Here is a tiny trained network, its code and every weight. The questions are about switching its units off for an input and a class, where a switched-off unit gives its printed mean instead of its output.

import numpy as np


def w(rows, s, z=0):
    codes = np.array(rows[::2]) - 128.0
    scale = np.full(codes.shape[1], s)
    scale[-1] = z or s
    return codes * scale


def norm(h):
    return h / np.sqrt((h * h).mean(-1, keepdims=True) + 1e-5)


def f(y):
    return np.maximum(y, 0)


def log_softmax(a):
    a = a - a.max(-1, keepdims=True)
    return a - np.log(np.exp(a).sum(-1, keepdims=True))


def net(x, mask):
    res = np.array(x, float).reshape(1, 3) / 4 @ E
    u = 0
    for l in range(3):
        y = f(norm(res) @ A[l][:, :-1].T + A[l][:, -1])
        res = res + np.where(mask[u : u + 5], y, B[l][:, -1]) @ B[l][:, :-1]
        u += 5
    return log_softmax(norm(res)[-1] @ U[:, :-1].T + U[:, -1])


A, B = {}, {}
E = w([
[148,243,89,117,45,186,96],'x0',
[95,158,35,94,254,119,19],'x1',
[170,162,201,57,47,93,66],'x2',
],0.0092)
A[0] = w([
[126,77,115,142,252,119,127,2],'0.n1',
[127,194,71,125,204,143,80,104],'0.n2',
[126,74,140,138,174,115,148,103],'0.n3',
[128,184,155,99,79,121,56,91],'0.n4',
[128,181,103,153,119,138,145,75],'0.n5',
],0.03,0.0044)
B[0] = w([
[97,1,93,32,54,143,164,248],'0.n1',
[87,189,116,235,199,51,56,251],'0.n2',
[100,90,156,135,131,119,162,200],'0.n3',
[187,148,116,32,97,122,120,229],'0.n4',
[121,141,97,155,138,161,152,168],'0.n5',
],0.024,0.021)
A[1] = w([
[157,111,251,184,206,112,164,54],'1.n1',
[154,203,115,92,141,127,139,69],'1.n2',
[200,181,163,48,95,143,103,5],'1.n3',
[130,40,149,97,151,179,137,222],'1.n4',
[136,157,112,158,141,215,174,102],'1.n5',
],0.029,0.0028)
B[1] = w([
[172,235,248,240,192,83,100,169],'1.n1',
[185,19,212,130,191,179,25,203],'1.n2',
[249,250,118,14,109,149,183,253],'1.n3',
[71,81,203,74,113,85,153,243],'1.n4',
[95,143,99,162,41,223,190,162],'1.n5',
],0.018)
A[2] = w([
[165,107,76,180,128,225,148,93],'2.n1',
[103,191,68,177,171,84,43,16],'2.n2',
[164,120,84,146,130,183,47,72],'2.n3',
[130,110,94,152,74,181,221,7],'2.n4',
[143,84,153,154,172,214,3,31],'2.n5',
],0.023,0.0021)
B[2] = w([
[96,152,117,173,116,208,138,163],'2.n1',
[125,234,3,159,125,67,75,251],'2.n2',
[135,9,134,153,165,166,158,177],'2.n3',
[48,195,101,59,86,175,40,193],'2.n4',
[155,16,81,157,146,91,196,170],'2.n5',
],0.02,0.013)
U = w([
[60,41,148,50,105,80,157,190],'0',
[117,187,45,192,174,47,62,181],'1',
[173,101,95,191,146,193,153,2],'2',
[247,183,144,18,125,149,119,171],'3',
[80,201,121,169,72,246,137,100],'4',
[122,201,253,200,148,87,139,97],'5',
],0.015,0.0061)

Each question gives the input, the list of numbers given to net, and the class t.
The units are the neurons (one row each of A and B). Each row of codes is followed by its name. A weight is (code - 128) times the scale printed after its matrix; where a second scale follows, it is the last column's (A, B and U).
mask holds one flag per neuron, layer by layer. A switched-off neuron (its flag False) gives its mean, the last column of its row in B, instead of its output. The means were averaged over made-up inputs and are rounded, as every weight is.
A unit's drop is (log p(t) with every unit on - log p(t) with that unit switched off) / (log p(t) with every unit on - log p(t) with every unit switched off).
The circuit of an input: a set's keep is (log p(t) with only the set's units on - log p(t) with every unit switched off) / (log p(t) with every unit on - log p(t) with every unit switched off). Starting from the 12 units with the biggest drops (on a tie, the unit counted first), units are removed one at a time, each time the one whose removal leaves the highest keep (on an exact tie, the one counted first), for as long as the keep stays at least 0.8.
units of the circuit, in order: the units of the circuit, biggest drop first
unit that matters most: the unit with the biggest drop
k most important neurons: the k neurons with the biggest drops, biggest first
k most important neurons of layer l: the k neurons of layer l with the biggest drops, biggest first
drop when u is switched off: that unit's drop, to one decimal
input [-7,-3,4], class 5: 2 most important neurons	0.n1, 1.n1
input [3,-4,-2], class 4: 2 most important neurons	0.n2, 0.n1
input [0,0,0], class 0: 2 most important neurons of layer 2	2.n2, 2.n1
input [7,8,5], class 1: unit that matters most	0.n2
input [-5,-6,3], class 5: 2 most important neurons	0.n1, 0.n4
input [-8,-3,5], class 5: 4 most important neurons	0.n1, 1.n1, 0.n4, 0.n2
input [-2,-8,-7], class 5: 2 most important neurons	0.n1, 1.n1
input [-6,7,8], class 0: 2 most important neurons	0.n1, 1.n3
input [6,-2,-3], class 4: 3 most important neurons of layer 0	0.n5, 0.n2, 0.n1
input [2,-7,-8], class 4: 3 most important neurons	0.n2, 0.n1, 1.n5
input [-6,-8,7], class 5: 3 most important neurons	0.n1, 0.n4, 1.n1
input [0,-4,-5], class 5: units of the circuit, in order	0.n1, 1.n1
input [5,-1,-4], class 1: 2 most important neurons	0.n1, 2.n2
input [6,-1,-5], class 1: units of the circuit, in order	0.n1
input [8,-1,-2], class 2: 3 most important neurons	0.n5, 0.n1, 1.n2
input [8,-8,-4], class 4: 3 most important neurons	0.n2, 0.n1, 0.n4
input [3,-1,-3], class 4: 2 most important neurons	0.n5, 1.n5
input [2,-4,-4], class 4: 3 most important neurons	0.n2, 0.n1, 0.n4
input [-3,-8,-6], class 5: drop when 0.n1 is switched off	0.9
input [3,-2,-7], class 4: unit that matters most	0.n2
input [-2,6,6], class 1: drop when 0.n2 is switched off	2.7
input [6,6,0], class 1: drop when 2.n5 is switched off	0.0
